leruk: [ -2   5  -3 -10  -2  -3  -8 -13  -4 -10]
ruf: [ 38 -60 -77 -15 -85  47 -31  88 -70  92]
pama: [ 26  23 -17 -37 -21  27 -35 -13 -30   4]
dodi: [-46  36  61  -1  70 -43  26 -71  35 -70]
nov: [-75  37  37  76  35 -71  69  37  51 -15]
lisu: [-60 -76  -1  -2  -4  -1  -4  -3   0  -4]
naneg: [-27 -19  14  28  17 -28  36   2  26 -13]
places nov: [37]	2 3 8
key -> tag
[-20] -> j_720
[69] -> j_951
[16] -> j_306
[-21] -> j_236
[17] -> j_680
[26] -> j_38
[70] -> j_782
key naneg 5: 	j_680
chg nov: [-75  37  37  76  34 -71  69  37  51 -15]	5, [35]
chg leruk: [ -2   5  -3 -10  -1  -3  -8 -13  -4 -10]	5, [-2]
rev: [-77 -60]	ruf
q: [ -2   5  -3 -10  -2  -3  -8 -13  -4 -10]	leruk

pev: [52 52 52 52]
buvaz: [-17 -41  10 -65]
dodi: [-18 -45 -10 -20]
reli: [ 7 23 13 19]
nov: [ 23 -73  48 -22]
naneg: [-32  12 -13  17]
ruf: [ 27 -62  23 -31]
pama: [-19  88 -45  12]
nes: [-22  53  -5  -9]
leruk: [-18  24   5 -28]
tags:
[23] -> j_850
[12] -> j_608
[53] -> j_821
[-22] -> j_985
key nes 2: 	j_821
chg dodi: [-18 -44 -10 -20]	2, [-45]
chg reli: [ 7 23 13 18]	4, [19]
places pev: [52]	1 2 3 4
q: [ 27 -62  23 -31]	ruf
places nes: [-22]	1

pama: [-55 -22 -15 -31 -11  -3 -24  65]
nov: [-36 -47  -9   3  52   9   3  70]
nes: [-57 -37 -17  -7   6 -12  -3  92]
leruk: [ 20 -48   8  34  64  43   9  19]
ruf: [-60 -23 -19 -22 -14 -17 -13  83]
lisu: [-28 -48  -5  -3  54  33 -14  60]
tedid: [-34  30 -11 -50 -32 -13 -26   9]
chg pama: [-55 -22 -15 -32 -11  -3 -24  65]	4, [-31]
rev: [-14 -22 -19 -23 -60]	ruf

nes: [-10  13  -2  11  -7   3  -2  -6 -12   9 -11   9  -2 -19  -7 -14   9   1
  -3   3   9  -7   3  -2  12  -3  -1  17   9 -13  12  -4  18  -5  -7  -1
  13   6 -10  12   8  -2  -7   7  -8  -4  -1   1]
lisu: [-10  17   1   0  -6   4  -1  11 -14   2 -12  14  -5 -18  -6  -8  13   5
  -5  -2  -3  -4   1  -1   8  -5   1  14  -1 -10   3   1  12  -8  -4  -1
   9   2  -6   8  12  -4   6   7 -10  -2  -2   0]
pev: [  3   4  16 -84 -23   0  13  19  31  -9   9  31   7  26  12  38  11  19
  -3 -45 -60  -7 -18   4 -37   0   3 -42  11  42  36  29 -39  -8 -22 -13
 -33 -33  23  33  28 -14  21  -5   5  14  24 -13]
dodi: [ -3   9   9 -69 -19   4   8  19  17  -7   4  29   4  13  11  29  12  21
  -6 -31 -56  -5 -19   6 -31  -1   6 -31   9  29  32  28 -28 -14 -26 -12
 -29 -26  19  31  19  -6  24  -1   0  10  13 -10]
places nes: [11]	4
places nes: [9]	10 12 17 21 29
chg dodi: [ -3   9   9 -69 -19   4   8  19  17  -7   4  29   4  13  11  29  12  21
  -6 -31 -56  -5 -19   6 -31  -1   6 -31   9  29  32  28 -28 -14 -26 -12
 -29 -27  19  31  19  -6  24  -1   0  10  13 -10]	38, [-26]
places nes: [-7]	5 15 22 35 43
key -> tag
[-31] -> j_6
[28] -> j_246
[-32] -> j_928
[27] -> j_65
[29] -> j_753
key dodi 32: 	j_246
q: [-10  17   1   0  -6   4  -1  11 -14   2 -12  14  -5 -18  -6  -8  13   5
  -5  -2  -3  -4   1  -1   8  -5   1  14  -1 -10   3   1  12  -8  -4  -1
   9   2  -6   8  12  -4   6   7 -10  -2  -2   0]	lisu

reli: [-15  57  -2  36  30 -17  -7  12]
naneg: [-1 30 -2 37 -2 43 10  9]
nes: [  3 -17 -41  16 -70   5  32 -18]
nov: [ 11  11 -69  -3  11 -69 -69  22]
buvaz: [-1 30 -2  1 -2 43 10  9]
Table of tags by key:
[30] -> j_645
[57] -> j_68
[-2] -> j_622
[-17] -> j_364
key reli 2: 	j_68
places nov: [-69]	3 6 7
rev: [-69 -69  11  -3 -69  11]	nov
q: [-15  57  -2  36  30 -17  -7  12]	reli

reli: [-71   2 -59  24]
dodi: [-36 -79  35  17]
pev: [-80 -23 -36  31]
leruk: [-76 -47 -10  32]
lisu: [-51  24 -76  15]
naneg: [-22  40 -83   6]
rev: [ 40 -22]	naneg
tags:
[-78] -> j_359
[24] -> j_228
[-36] -> j_997
[-47] -> j_777
[-23] -> j_747
[2] -> j_650
[-79] -> j_651
[-22] -> j_666
key dodi 2: 	j_651
q: [-36 -79  35  17]	dodi
rev: [-47 -76]	leruk
chg pev: [-80 -23 -36  32]	4, [31]

leruk: [17 17 25 31]
nov: [ 48 -72  -9 -28]
naneg: [ 29  20 -20  32]
reli: [  0   0  -7 -21]
tedid: [-12  11   0   0]
ruf: [43  0  0  0]
lisu: [-53  10  -5   0]
pev: [ 53  20 -12  20]
places leruk: [17]	1 2
key -> tag
[26] -> j_250
[25] -> j_631
[-5] -> j_814
[-6] -> j_806
key leruk 3: 	j_631
chg reli: [ -1   0  -7 -21]	1, [0]
rev: [ 20 -12  20]	pev
q: [-12  11   0   0]	tedid

nes: [ -7 -27 -21  11 -15  58  15 -16  20  41  -1  46  28   9  12  18 -12 -24
   0 -26 -20  -5   4 -28 -42  17 -25 -29  55  39  17 -13  -6  59   4  -9
 -10  35]
lisu: [-21 -36  46 -14 -47 -16  27  60  28  54 -91  15  38  38 -12  -9  35  14
  -2 -51 -76  -5 -73   7   4  20   0  -9  43 -20 -83  29 -33  14 -24 -35
  37  -5]
tedid: [ -9 -44  -5  -3 -33  24  21 -19  13  33   6  55  27   6  12  15 -22 -34
   7 -22 -11   6   7 -37 -46  13 -44 -22  55  48  18  -8 -26  41   3 -10
 -13  33]
places lisu: [37]	37
Table of tags by key:
[-42] -> j_742
[-46] -> j_211
[-43] -> j_681
[15] -> j_92
key nes 25: 	j_742
chg tedid: [ -9 -44  -5  -3 -33  24  21 -19  13  33   6  55  27   6  12  15 -22 -34
   7 -22 -11   6   7 -37 -45  13 -44 -22  55  48  18  -8 -26  41   3 -10
 -13  33]	25, [-46]
rev: [-91  54  28  60  27 -16]	lisu

pev: [-50 -31  22 -21  20  27   3  22  22 -40 -50   7   1  14 -83   2 -54  22
  12  -9  63]
lisu: [ 20  25 -40 -50  45  49  34 -19  52  45 -29 -27  22  44  45  27  27  40
  27 -43  48]
leruk: [ 67 -34  17  -3   7 -31  -8 -39 -37 -44 -42 -54  -1 -21  11  21 -19 -11
   9 -23  40]
tedid: [ 10 -39 -58 -41  34  67  23  13  70  14  17   0   8  42 -18  -3  19  39
 -30 -31  42]
buvaz: [ 33  44  17  17 -23 -24 -50  66 -23   8  -2  43 -47 -40 -60 -45 -18 -36
  55  23  13]
dodi: [-11  17  58  34  44  14  45 -36  25 -71 -70   1  22  36  21  49 -69  41
  30  28 -17]
places pev: [22]	3 8 9 18
Table of tags by key:
[42] -> j_19
[-40] -> j_754
[-3] -> j_942
[-41] -> j_71
[43] -> j_399
[13] -> j_468
key tedid 14: 	j_19
q: [ 20  25 -40 -50  45  49  34 -19  52  45 -29 -27  22  44  45  27  27  40
  27 -43  48]	lisu
rev: [-50 -40  22  22]	pev
places lisu: [45]	5 10 15

